Below is a small trained network, with its code and all its weights. Each question gives an input and a target symbol and asks what happens when units are switched off, that is, made to give their printed mean instead of their output.

import numpy as np


def w(rows, s, z=0):
    codes = np.array(rows[::2]) - 128.0
    scale = np.full(codes.shape[1], s)
    scale[-1] = z or s
    return codes * scale


def norm(h):
    return h / np.sqrt((h * h).mean(-1, keepdims=True) + 1e-5)


def f(y):
    return y / 2 * (1 + np.tanh(0.7978845608 * (y + 0.044715 * y**3)))


def softmax(a):
    e = np.exp(a - a.max(-1, keepdims=True))
    return e / e.sum(-1, keepdims=True)


def log_softmax(a):
    a = a - a.max(-1, keepdims=True)
    return a - np.log(np.exp(a).sum(-1, keepdims=True))


def net(x, mask):
    ids = ['ΞΦαβδζθμτψ'.index(c) for c in x.split()]
    T = len(ids)
    res = E[ids] + P[:T]
    u = 0
    for l in range(2):
        q, k, v = (norm(res) @ M[l].T for M in (Q, K, V))
        z = softmax(np.where(np.tri(T) > 0, q @ k.T / 2**0.5, -1e9)) @ v
        res = res + np.where(mask[u], z, O[l][:, -1]) @ O[l][:, :-1]
        u += 1
        y = f(norm(res) @ A[l][:, :-1].T + A[l][:, -1])
        res = res + np.where(mask[u : u + 12], y, B[l][:, -1]) @ B[l][:, :-1]
        u += 12
    return log_softmax(norm(res)[-1] @ U[:, :-1].T + U[:, -1])


Q, K, V, O, A, B = {}, {}, {}, {}, {}, {}
E = w([
[76,192,83,143,146,122],'Ξ',
[106,68,96,200,94,139],'Φ',
[181,159,172,100,155,145],'α',
[212,174,65,132,102,174],'β',
[137,72,98,247,193,134],'δ',
[181,192,180,175,74,36],'ζ',
[99,115,139,130,228,97],'θ',
[136,232,51,127,129,133],'μ',
[114,74,61,207,139,121],'τ',
[251,50,55,115,100,182],'ψ',
],0.018)
P = w([
[121,155,233,67,127,103],'0',
[179,49,97,125,211,38],'1',
[49,157,199,124,207,108],'2',
[202,140,118,92,164,112],'3',
[111,255,128,91,186,130],'4',
[141,186,126,125,233,104],'5',
],0.0076)
Q[0] = w([
[104,100,141,101,115,67],'L0H0',
[187,186,86,115,178,2],'L0H0',
],0.007)
K[0] = w([
[194,190,71,103,107,163],'L0H0',
[195,238,255,96,118,142],'L0H0',
],0.0058)
V[0] = w([
[153,111,114,64,98,99],'L0H0',
[188,111,124,200,254,169],'L0H0',
],0.0071)
O[0] = w([
[214,93,247,148,153,220,98],'L0H0',
[114,160,90,33,182,94,254],'L0H0',
],0.012,0.0053)
A[0] = w([
[116,57,124,152,105,125,91],'L0N0',
[121,89,164,125,195,117,88],'L0N1',
[158,142,195,143,81,103,114],'L0N2',
[67,222,122,87,170,127,38],'L0N3',
[167,143,126,67,149,154,6],'L0N4',
[138,138,136,185,136,53,186],'L0N5',
[155,59,100,42,66,113,55],'L0N6',
[124,117,173,140,117,190,95],'L0N7',
[158,161,129,106,116,191,182],'L0N8',
[131,120,161,28,99,118,126],'L0N9',
[137,187,62,134,244,147,251],'L0N10',
[180,137,105,147,163,84,194],'L0N11',
],0.011,0.0026)
B[0] = w([
[154,140,63,115,155,178,127],'L0N0',
[100,150,56,80,114,130,138],'L0N1',
[166,198,172,132,94,122,134],'L0N2',
[168,61,162,149,108,116,181],'L0N3',
[85,123,85,126,159,148,144],'L0N4',
[141,133,254,60,129,99,155],'L0N5',
[84,64,130,118,162,97,132],'L0N6',
[114,194,158,110,174,70,123],'L0N7',
[112,106,88,188,186,168,146],'L0N8',
[66,81,80,199,125,103,134],'L0N9',
[98,39,99,108,116,129,254],'L0N10',
[79,181,171,153,131,139,178],'L0N11',
],0.0079,0.017)
Q[1] = w([
[239,235,207,118,11,128],'L1H0',
[204,59,254,168,82,191],'L1H0',
],0.0056)
K[1] = w([
[56,31,11,143,205,82],'L1H0',
[3,123,36,68,202,168],'L1H0',
],0.0072)
V[1] = w([
[145,145,120,224,97,231],'L1H0',
[199,236,156,109,255,153],'L1H0',
],0.0098)
O[1] = w([
[31,91,230,141,67,246,9],'L1H0',
[173,225,85,5,96,108,25],'L1H0',
],0.013,0.0014)
A[1] = w([
[78,135,163,173,201,155,246],'L1N0',
[114,153,186,55,114,158,3],'L1N1',
[138,159,185,185,60,66,175],'L1N2',
[176,135,48,132,141,193,151],'L1N3',
[188,132,102,159,108,199,115],'L1N4',
[122,164,158,72,115,71,92],'L1N5',
[97,173,140,86,139,197,91],'L1N6',
[118,78,229,53,40,115,228],'L1N7',
[184,191,160,5,124,79,139],'L1N8',
[160,64,118,70,132,162,61],'L1N9',
[112,138,44,136,137,43,86],'L1N10',
[202,159,117,147,79,22,157],'L1N11',
],0.011,0.0041)
B[1] = w([
[154,110,91,147,13,70,188],'L1N0',
[121,181,76,188,199,230,148],'L1N1',
[176,193,186,65,159,114,145],'L1N2',
[57,142,165,44,132,77,182],'L1N3',
[45,131,167,68,116,86,133],'L1N4',
[205,130,176,191,134,60,156],'L1N5',
[205,135,41,104,116,195,160],'L1N6',
[182,186,141,63,172,132,210],'L1N7',
[199,144,143,209,3,193,226],'L1N8',
[92,51,136,74,137,98,155],'L1N9',
[134,209,168,116,168,67,255],'L1N10',
[106,201,254,86,138,206,225],'L1N11',
],0.0078,0.008)
U = w([
[147,57,114,236,97,73,109],'Ξ',
[72,91,151,243,140,180,157],'Φ',
[191,218,86,107,80,161,54],'α',
[129,199,97,92,129,245,226],'β',
[144,174,111,139,148,11,171],'δ',
[184,214,239,137,114,104,131],'ζ',
[144,167,114,164,254,107,3],'θ',
[81,84,154,169,67,208,177],'μ',
[145,136,64,201,195,116,74],'τ',
[98,69,111,57,147,147,111],'ψ',
],0.0095,0.0034)

Each question gives the input, a string of symbols that net reads in full, and the target symbol t.
The units are the heads (2 rows each of Q, K, V and O) and the neurons (one row each of A and B). Each row of codes is followed by its name. A weight is (code - 128) times the scale printed after its matrix; where a second scale follows, it is the last column's (O, A, B and U).
mask holds one flag per unit, layer by layer, with each layer's heads first. A switched-off unit (its flag False) gives its mean, the last column of its rows in O or B, instead of its output. The means were averaged over made-up inputs and are rounded, as every weight is.
A unit's drop is (log p(t) with every unit on - log p(t) with that unit switched off) / (log p(t) with every unit on - log p(t) with every unit switched off).
The circuit of an input: a set's keep is (log p(t) with only the set's units on - log p(t) with every unit switched off) / (log p(t) with every unit on - log p(t) with every unit switched off). Starting from the 12 units with the biggest drops (on a tie, the unit counted first), units are removed one at a time, each time the one whose removal leaves the highest keep (on an exact tie, the one counted first), for as long as the keep stays at least 0.8.
circuit, biggest first: the units of the circuit, biggest drop first
unit that matters most: the unit with the biggest drop
top k neurons: the k neurons with the biggest drops, biggest first
k most important neurons of layer l: the k neurons of layer l with the biggest drops, biggest first
drop when u is switched off: that unit's drop, to one decimal
input ψ μ μ Ξ α, target ψ: top neuron : L0N10
input α ψ Φ δ, target α: circuit, biggest first : L0H0, L1H0, L0N10
input μ β β, target μ: circuit, biggest first : L0H0, L1H0
input ζ δ τ, target δ: circuit, biggest first : L1H0, L0N10
input β β θ θ ζ α, target α: circuit, biggest first : L1H0, L1N8, L0N10
input μ ψ β Φ, target μ: circuit, biggest first : L0H0, L1H0, L0N10
input Φ Φ β Ξ δ, target Φ: circuit, biggest first : L1H0, L0H0
input β μ Ξ β, target β: top 2 neurons : L0N10, L0N8
input Ξ Ξ Ξ, target Ξ: circuit, biggest first : L1H0, L0H0, L1N0
input α τ ψ β α, target α: top 2 neurons : L0N10, L1N8
input δ μ Ξ Φ, target δ: circuit, biggest first : L0H0, L1N10
input μ μ Ξ ζ Ξ Φ, target ζ: top 3 neurons : L0N8, L0N5, L0N10
input ψ τ ζ τ Φ μ, target ζ: 2 most important neurons of layer 1 : L1N11, L1N8
input μ β β Ξ, target μ: unit that matters most : L0H0
input Φ Ξ δ τ θ, target Φ: 2 most important neurons of layer 0 : L0N10, L0N0
input ψ θ δ μ α, target ψ: 4 most important neurons of layer 0 : L0N9, L0N10, L0N6, L0N5
input ζ Φ ψ δ, target δ: 4 most important neurons of layer 0 : L0N5, L0N3, L0N11, L0N8
input β Ξ μ, target β: circuit, biggest first : L0H0, L1H0, L0N10, L1N1
input θ Ξ δ Ξ ζ θ, target ζ: 2 most important neurons of layer 1 : L1N8, L1N5
input α δ μ, target α: unit that matters most : L1H0
input β Φ α δ δ, target β: drop when L0H0 is switched off : 1.4
input ψ μ μ ψ δ ψ, target ψ: drop when L0N7 is switched off : 0.1
input δ ψ ζ δ Φ Φ, target δ: drop when L0H0 is switched off : 0.3
